Look-ups in named tables: a row name and a column name give one cell, copied from the table.

kop:
	lafume	safifo
sak	45	42
fekik	64	27
fopim	76	118
leru	152	218
deno	74	147
nekup	104	145

safifo of nekup: 145
lafume of leru: 152
lafume of deno: 74
lafume of sak: 45
safifo of fekik: 27
safifo of deno: 147
lafume of fopim: 76
safifo of leru: 218
safifo of sak: 42
safifo of fopim: 118
lafume of nekup: 104
lafume of fekik: 64

talum:
|  | madeb | ruma | gupago | totokig | lufaken | guburi | masub | tododob | tagesum |
|---|---|---|---|---|---|---|---|---|---|
| pefeden | 98 | 97 | 122 | 81 | 50 | 36 | 162 | 107 | 93 |
| fafuf | 81 | 103 | 127 | 41 | 71 | 25 | 105 | 105 | 105 |
| begu | 91 | 96 | 127 | 56 | 56 | 29 | 165 | 98 | 86 |
| kede | 73 | 115 | 126 | 38 | 87 | 24 | 179 | 79 | 105 |
| gak | 86 | 98 | 128 | 48 | 62 | 26 | 167 | 92 | 84 |
| natinep | 85 | 105 | 128 | 47 | 63 | 26 | 168 | 92 | 84 |
| gekig | 98 | 112 | 113 | 105 | 61 | 44 | 169 | 109 | 103 |
| mib | 64 | 134 | 119 | 105 | 108 | 28 | 189 | 71 | 90 |
| fiboz | 99 | 109 | 114 | 103 | 59 | 43 | 167 | 110 | 102 |
| latolob | 66 | 162 | 101 | 99 | 128 | 44 | 201 | 78 | 109 |
| pesemi | 100 | 104 | 117 | 95 | 54 | 41 | 165 | 109 | 98 |

mib, tododob -> 71
gak, ruma -> 98
fiboz, totokig -> 103
gak, guburi -> 26
kede, ruma -> 115
gak, tagesum -> 84
pefeden, guburi -> 36
begu, guburi -> 29
natinep, totokig -> 47
fafuf, tagesum -> 105
gak, gupago -> 128
fiboz, tododob -> 110
pefeden, lufaken -> 50
mib, guburi -> 28
pesemi, guburi -> 41
mib, lufaken -> 108
natinep, masub -> 168
pesemi, gupago -> 117
latolob, totokig -> 99
pesemi, madeb -> 100
Row with the largest madeb: pesemi

gor =
,taz,murut
zop,53.116,42.311
tufuzu,59.224,99.054
reb,32.038,2.574
mugam,42.037,41.200
kufeke,50.906,48.048
leno,47.896,45.927
varazof,47.167,54.168
tavimat,50.083,82.019
gari,57.346,85.605
fal,42.525,39.817
detato,46.833,39.987

murut of detato is 39.987
taz of kufeke is 50.906
murut of reb is 2.574
taz of mugam is 42.037
taz of leno is 47.896
murut of fal is 39.817
taz of fal is 42.525
taz of tavimat is 50.083
murut of gari is 85.605
murut of tavimat is 82.019
taz of zop is 53.116
taz of tufuzu is 59.224
murut of mugam is 41.200
taz of gari is 57.346
Which row has the largest taz? tufuzu

Table dup
|  | muriz | ladag | belure | pav | fota | bimasep | rut |
|---|---|---|---|---|---|---|---|
| mubilok | 0.645 | 0.727 | 0.494 | 0.558 | 0.453 | 0.580 | 0.575 |
| tubu | 0.563 | 0.343 | 0.494 | 0.474 | 0.529 | 0.580 | 0.707 |
| kas | 0.192 | 0.593 | 0.494 | 0.621 | 0.453 | 0.433 | 0.575 |
| rarepa | 0.562 | 0.501 | 0.494 | 0.558 | 0.453 | 0.580 | 0.459 |
| gik | 0.563 | 0.593 | 0.494 | 0.458 | 0.298 | 0.475 | 0.526 |
| nenafa | 0.307 | 0.593 | 0.494 | 0.558 | 0.453 | 0.493 | 0.575 |
| mubaza | 0.563 | 0.593 | 0.764 | 0.558 | 0.647 | 0.542 | 0.575 |
| vidures | 0.563 | 0.593 | 0.480 | 0.558 | 0.546 | 0.580 | 0.626 |
| rafud | 0.666 | 0.750 | 0.433 | 0.558 | 0.453 | 0.580 | 0.575 |

rafud, muriz -> 0.666
kas, belure -> 0.494
rarepa, belure -> 0.494
vidures, muriz -> 0.563
vidures, rut -> 0.626
mubilok, ladag -> 0.727
rafud, bimasep -> 0.580
gik, belure -> 0.494
rarepa, fota -> 0.453
vidures, fota -> 0.546
rarepa, ladag -> 0.501
gik, pav -> 0.458
Row with the largest ladag: rafud

